Below is a small trained network, with its code and all its weights. Each question gives an input and a target symbol and asks what happens when units are switched off, that is, made to give their printed mean instead of their output.

import numpy as np


def w(rows, s, z=0):
    codes = np.array(rows[::2]) - 128.0
    scale = np.full(codes.shape[1], s)
    scale[-1] = z or s
    return codes * scale


def norm(h):
    return h / np.sqrt((h * h).mean(-1, keepdims=True) + 1e-5)


def f(y):
    return np.maximum(y, 0)


def softmax(a):
    e = np.exp(a - a.max(-1, keepdims=True))
    return e / e.sum(-1, keepdims=True)


def log_softmax(a):
    a = a - a.max(-1, keepdims=True)
    return a - np.log(np.exp(a).sum(-1, keepdims=True))


def net(x, mask):
    ids = ['αβδζθλμξ'.index(c) for c in x.split()]
    T = len(ids)
    res = E[ids] + P[:T]
    u = 0
    for l in range(2):
        r = norm(res)
        for j in range(2):
            rows = slice(3 * j, 3 * j + 3)
            q, k, v = (r @ M[l][rows].T for M in (Q, K, V))
            z = softmax(np.where(np.tri(T) > 0, q @ k.T / 3**0.5, -1e9)) @ v
            o = O[l][rows]
            res = res + np.where(mask[u + j], z, o[:, -1]) @ o[:, :-1]
        u += 2
        y = f(norm(res) @ A[l][:, :-1].T + A[l][:, -1])
        res = res + np.where(mask[u : u + 8], y, B[l][:, -1]) @ B[l][:, :-1]
        u += 8
    return log_softmax(norm(res)[-1] @ U[:, :-1].T + U[:, -1])


Q, K, V, O, A, B = {}, {}, {}, {}, {}, {}
E = w([
[164,142,255],'α',
[199,129,88],'β',
[194,121,11],'δ',
[187,147,204],'ζ',
[168,131,155],'θ',
[74,138,187],'λ',
[120,205,211],'μ',
[78,79,34],'ξ',
],0.0089)
P = w([
[142,253,172],'0',
[194,40,167],'1',
[172,69,150],'2',
[154,98,146],'3',
[139,116,144],'4',
[144,114,136],'5',
[137,121,130],'6',
[134,127,122],'7',
[131,126,120],'8',
[133,128,117],'9',
[134,126,115],'10',
[138,126,114],'11',
[137,124,115],'12',
],0.0069)
Q[0] = w([
[179,229,2],'L0H1',
[225,139,193],'L0H1',
[200,196,80],'L0H1',
[86,139,218],'L0H2',
[25,175,74],'L0H2',
[226,232,226],'L0H2',
],0.0083)
K[0] = w([
[145,84,2],'L0H1',
[172,76,180],'L0H1',
[166,68,69],'L0H1',
[55,176,172],'L0H2',
[61,44,130],'L0H2',
[217,156,236],'L0H2',
],0.0095)
V[0] = w([
[100,221,154],'L0H1',
[66,44,60],'L0H1',
[138,72,60],'L0H1',
[96,107,154],'L0H2',
[25,35,160],'L0H2',
[153,99,2],'L0H2',
],0.0089)
O[0] = w([
[83,76,111,144],'L0H1',
[205,134,101,1],'L0H1',
[172,198,85,60],'L0H1',
[146,108,105,127],'L0H2',
[120,35,75,62],'L0H2',
[2,90,168,6],'L0H2',
],0.0097,0.0045)
A[0] = w([
[254,125,40,59],'L0N1',
[108,28,51,163],'L0N2',
[170,87,126,65],'L0N3',
[197,104,207,44],'L0N4',
[119,23,168,2],'L0N5',
[139,77,234,143],'L0N6',
[159,224,169,134],'L0N7',
[75,215,140,238],'L0N8',
],0.0083,0.0015)
B[0] = w([
[24,177,176,182],'L0N1',
[223,101,91,190],'L0N2',
[155,166,153,144],'L0N3',
[139,26,110,218],'L0N4',
[142,212,109,181],'L0N5',
[143,249,147,221],'L0N6',
[183,234,78,254],'L0N7',
[140,29,133,187],'L0N8',
],0.013,0.0062)
Q[1] = w([
[128,147,77],'L1H1',
[153,150,128],'L1H1',
[113,107,162],'L1H1',
[204,241,65],'L1H2',
[93,101,159],'L1H2',
[146,252,122],'L1H2',
],0.018)
K[1] = w([
[73,146,100],'L1H1',
[113,101,157],'L1H1',
[180,128,130],'L1H1',
[173,21,8],'L1H2',
[147,113,200],'L1H2',
[185,53,110],'L1H2',
],0.016)
V[1] = w([
[220,108,74],'L1H1',
[96,237,169],'L1H1',
[198,104,255],'L1H1',
[105,70,163],'L1H2',
[188,122,155],'L1H2',
[111,67,152],'L1H2',
],0.014)
O[1] = w([
[215,135,91,169],'L1H1',
[46,23,61,253],'L1H1',
[178,4,249,164],'L1H1',
[85,41,102,80],'L1H2',
[96,181,117,150],'L1H2',
[84,47,86,93],'L1H2',
],0.011,0.0073)
A[1] = w([
[112,112,146,3],'L1N1',
[107,67,119,65],'L1N2',
[157,134,150,144],'L1N3',
[111,122,182,144],'L1N4',
[49,187,253,18],'L1N5',
[124,165,252,34],'L1N6',
[74,160,150,248],'L1N7',
[119,149,189,51],'L1N8',
],0.013,0.0022)
B[1] = w([
[148,147,99,133],'L1N1',
[164,154,148,158],'L1N2',
[138,144,160,223],'L1N3',
[141,148,82,175],'L1N4',
[91,181,255,206],'L1N5',
[88,162,53,252],'L1N6',
[144,108,173,184],'L1N7',
[104,142,92,177],'L1N8',
],0.022,0.0037)
U = w([
[192,59,153,133],'α',
[75,48,157,149],'β',
[140,194,62,164],'δ',
[173,174,140,30],'ζ',
[75,207,218,224],'θ',
[211,100,112,121],'λ',
[52,104,7,97],'μ',
[121,115,146,2],'ξ',
],0.011,0.0057)

Each question gives the input, a string of symbols that net reads in full, and the target symbol t.
The units are the heads (3 rows each of Q, K, V and O) and the neurons (one row each of A and B). Each row of codes is followed by its name. A weight is (code - 128) times the scale printed after its matrix; where a second scale follows, it is the last column's (O, A, B and U).
mask holds one flag per unit, layer by layer, with each layer's heads first. A switched-off unit (its flag False) gives its mean, the last column of its rows in O or B, instead of its output. The means were averaged over made-up inputs and are rounded, as every weight is.
A unit's drop is (log p(t) with every unit on - log p(t) with that unit switched off) / (log p(t) with every unit on - log p(t) with every unit switched off).
The circuit of an input: a set's keep is (log p(t) with only the set's units on - log p(t) with every unit switched off) / (log p(t) with every unit on - log p(t) with every unit switched off). Starting from the 12 units with the biggest drops (on a tie, the unit counted first), units are removed one at a time, each time the one whose removal leaves the highest keep (on an exact tie, the one counted first), for as long as the keep stays at least 0.8.
circuit, biggest first: the units of the circuit, biggest drop first
most important unit: the unit with the biggest drop
k most important neurons: the k neurons with the biggest drops, biggest first
top k neurons in layer l: the k neurons of layer l with the biggest drops, biggest first
input α ξ μ μ, target α: circuit, biggest first : [L0H2; L1H2]
input μ ξ θ λ λ β μ ζ, target λ: 2 most important neurons : [L1N6; L0N7]
input α ζ λ α ξ θ, target α: top 2 neurons in layer 1 : [L1N6; L1N5]
input λ β λ λ β ξ θ μ θ δ α ξ α, target λ: most important unit : L0H2
input μ β λ α α λ ξ λ θ ξ λ, target λ: circuit, biggest first : [L0H2; L0N2]
input θ ξ β α ξ μ α, target δ: top 3 neurons in layer 0 : [L0N2; L0N6; L0N1]
input θ μ ξ, target β: top 2 neurons in layer 0 : [L0N7; L0N6]
input θ ξ β μ μ δ μ λ μ α, target α: circuit, biggest first : [L0H2; L1H2]
input λ δ β, target θ: top 3 neurons in layer 0 : [L0N2; L0N1; L0N4]
input ζ θ μ ξ α α μ α λ δ, target μ: circuit, biggest first : [L0H2; L0N6]
input α μ θ, target θ: top 2 neurons in layer 0 : [L0N2; L0N1]
input θ λ α ζ β ζ θ μ ζ ζ ξ, target λ: top 2 neurons in layer 1 : [L1N6; L1N2]
input β α λ μ λ λ λ λ λ ξ λ, target α: circuit, biggest first : [L0H2; L0N7]
input ξ θ θ λ β μ ζ α, target α: 2 most important neurons : [L0N6; L0N8]
input α λ ξ, target α: circuit, biggest first : [L0N2; L1H1]
input ξ ζ λ β δ, target μ: most important unit : L0H1
input δ ξ α ζ λ, target λ: 3 most important neurons : [L0N2; L0N7; L0N1]
input θ λ λ λ μ μ ξ δ μ, target μ: 3 most important neurons : [L0N7; L0N6; L0N1]
input ζ α β ζ μ ζ ξ, target λ: 3 most important neurons : [L0N6; L1N6; L0N7]
input α ζ ξ δ λ θ, target μ: most important unit : L0N7
input β ζ ξ δ θ λ, target μ: top 4 neurons in layer 0 : [L0N5; L0N7; L0N6; L0N8]
input ζ ξ λ θ, target λ: 3 most important neurons : [L1N6; L1N5; L0N2]
input λ θ ζ ζ λ λ λ ζ λ α ζ α ξ, target α: 3 most important neurons : [L0N6; L0N7; L1N6]
input λ μ θ, target θ: 2 most important neurons : [L1N5; L0N1]
